Below are the code and all the weights of a small trained network. Each question names an input and a class and asks about switching units off, where a switched-off unit gives its printed mean instead of its output.

import numpy as np


def w(rows, s, z=0):
    codes = np.array(rows[::2]) - 128.0
    scale = np.full(codes.shape[1], s)
    scale[-1] = z or s
    return codes * scale


def norm(h):
    return h / np.sqrt((h * h).mean(-1, keepdims=True) + 1e-5)


def f(y):
    return np.maximum(y, 0)


def log_softmax(a):
    a = a - a.max(-1, keepdims=True)
    return a - np.log(np.exp(a).sum(-1, keepdims=True))


def net(x, mask):
    res = np.array(x, float).reshape(1, 3) / 4 @ E
    u = 0
    for l in range(2):
        y = f(norm(res) @ A[l][:, :-1].T + A[l][:, -1])
        res = res + np.where(mask[u : u + 5], y, B[l][:, -1]) @ B[l][:, :-1]
        u += 5
    return log_softmax(norm(res)[-1] @ U[:, :-1].T + U[:, -1])


A, B = {}, {}
E = w([
[173,131,64,183,161,186],'x0',
[60,172,111,153,162,74],'x1',
[166,254,150,199,134,101],'x2',
],0.008)
A[0] = w([
[163,118,78,169,137,133,46],'L0N0',
[39,95,71,128,140,82,31],'L0N1',
[56,96,107,145,143,140,6],'L0N2',
[145,121,210,69,103,102,40],'L0N3',
[121,250,154,179,135,104,34],'L0N4',
],0.013,0.0022)
B[0] = w([
[148,78,63,135,97,172,175],'L0N0',
[136,151,182,34,238,141,196],'L0N1',
[205,163,168,41,178,117,166],'L0N2',
[77,57,163,189,47,160,199],'L0N3',
[98,254,32,190,133,77,254],'L0N4',
],0.013,0.0096)
A[1] = w([
[99,89,213,142,55,125,67],'L1N0',
[197,101,75,184,118,139,159],'L1N1',
[115,95,158,133,86,136,12],'L1N2',
[91,139,100,78,103,60,252],'L1N3',
[167,248,72,166,122,61,187],'L1N4',
],0.017,0.0013)
B[1] = w([
[210,138,155,140,58,149,177],'L1N0',
[93,89,99,141,140,136,180],'L1N1',
[98,168,148,120,85,150,155],'L1N2',
[99,151,137,170,171,174,156],'L1N3',
[133,176,81,171,95,5,253],'L1N4',
],0.022,0.018)
U = w([
[99,192,168,136,171,97,32],'0',
[155,130,167,32,220,149,185],'1',
[188,132,199,149,2,181,166],'2',
[122,45,31,132,135,183,114],'3',
[136,112,126,214,152,128,3],'4',
[135,213,48,191,106,14,187],'5',
],0.013,0.0057)

Each question gives the input, the list of numbers given to net, and the class t.
The units are the neurons (one row each of A and B). Each row of codes is followed by its name. A weight is (code - 128) times the scale printed after its matrix; where a second scale follows, it is the last column's (A, B and U).
mask holds one flag per neuron, layer by layer. A switched-off neuron (its flag False) gives its mean, the last column of its row in B, instead of its output. The means were averaged over made-up inputs and are rounded, as every weight is.
A unit's drop is (log p(t) with every unit on - log p(t) with that unit switched off) / (log p(t) with every unit on - log p(t) with every unit switched off).
The circuit of an input: a set's keep is (log p(t) with only the set's units on - log p(t) with every unit switched off) / (log p(t) with every unit on - log p(t) with every unit switched off). Starting from all 10 units, units are removed one at a time, each time the one whose removal leaves the highest keep (on an exact tie, the one counted first), for as long as the keep stays at least 0.8.
units of the circuit, in order: the units of the circuit, biggest drop first
most important unit: the unit with the biggest drop
k most important neurons: the k neurons with the biggest drops, biggest first
top k neurons in layer l: the k neurons of layer l with the biggest drops, biggest first
drop when u is switched off: that unit's drop, to one decimal
input [5,7,-4], class 1: 2 most important neurons : (L1N4, L0N4)
input [-5,-6,4], class 2: units of the circuit, in order : (L0N3, L1N4)
input [-2,0,-8], class 1: units of the circuit, in order : (L1N4, L0N1)
input [8,-3,-8], class 3: units of the circuit, in order : (L1N4)
input [3,-4,-3], class 3: 3 most important neurons : (L0N4, L1N4, L0N3)
input [8,0,-1], class 3: units of the circuit, in order : (L0N4, L1N4)
input [2,-4,-7], class 2: top 2 neurons in layer 0 : (L0N4, L0N1)
input [8,8,-4], class 1: 2 most important neurons : (L0N4, L1N4)
input [-5,-4,3], class 2: 2 most important neurons : (L0N3, L1N4)
input [-8,2,1], class 2: 2 most important neurons : (L0N3, L1N4)
input [5,1,0], class 3: 3 most important neurons : (L0N4, L0N0, L1N4)
input [6,-1,-1], class 3: 2 most important neurons : (L0N4, L1N4)
input [-8,6,-4], class 1: units of the circuit, in order : (L0N1, L1N4)
input [2,-7,1], class 3: most important unit : L0N4
input [5,5,-2], class 1: 2 most important neurons : (L0N4, L1N4)
input [8,-4,-6], class 3: drop when L1N4 is switched off : 0.3
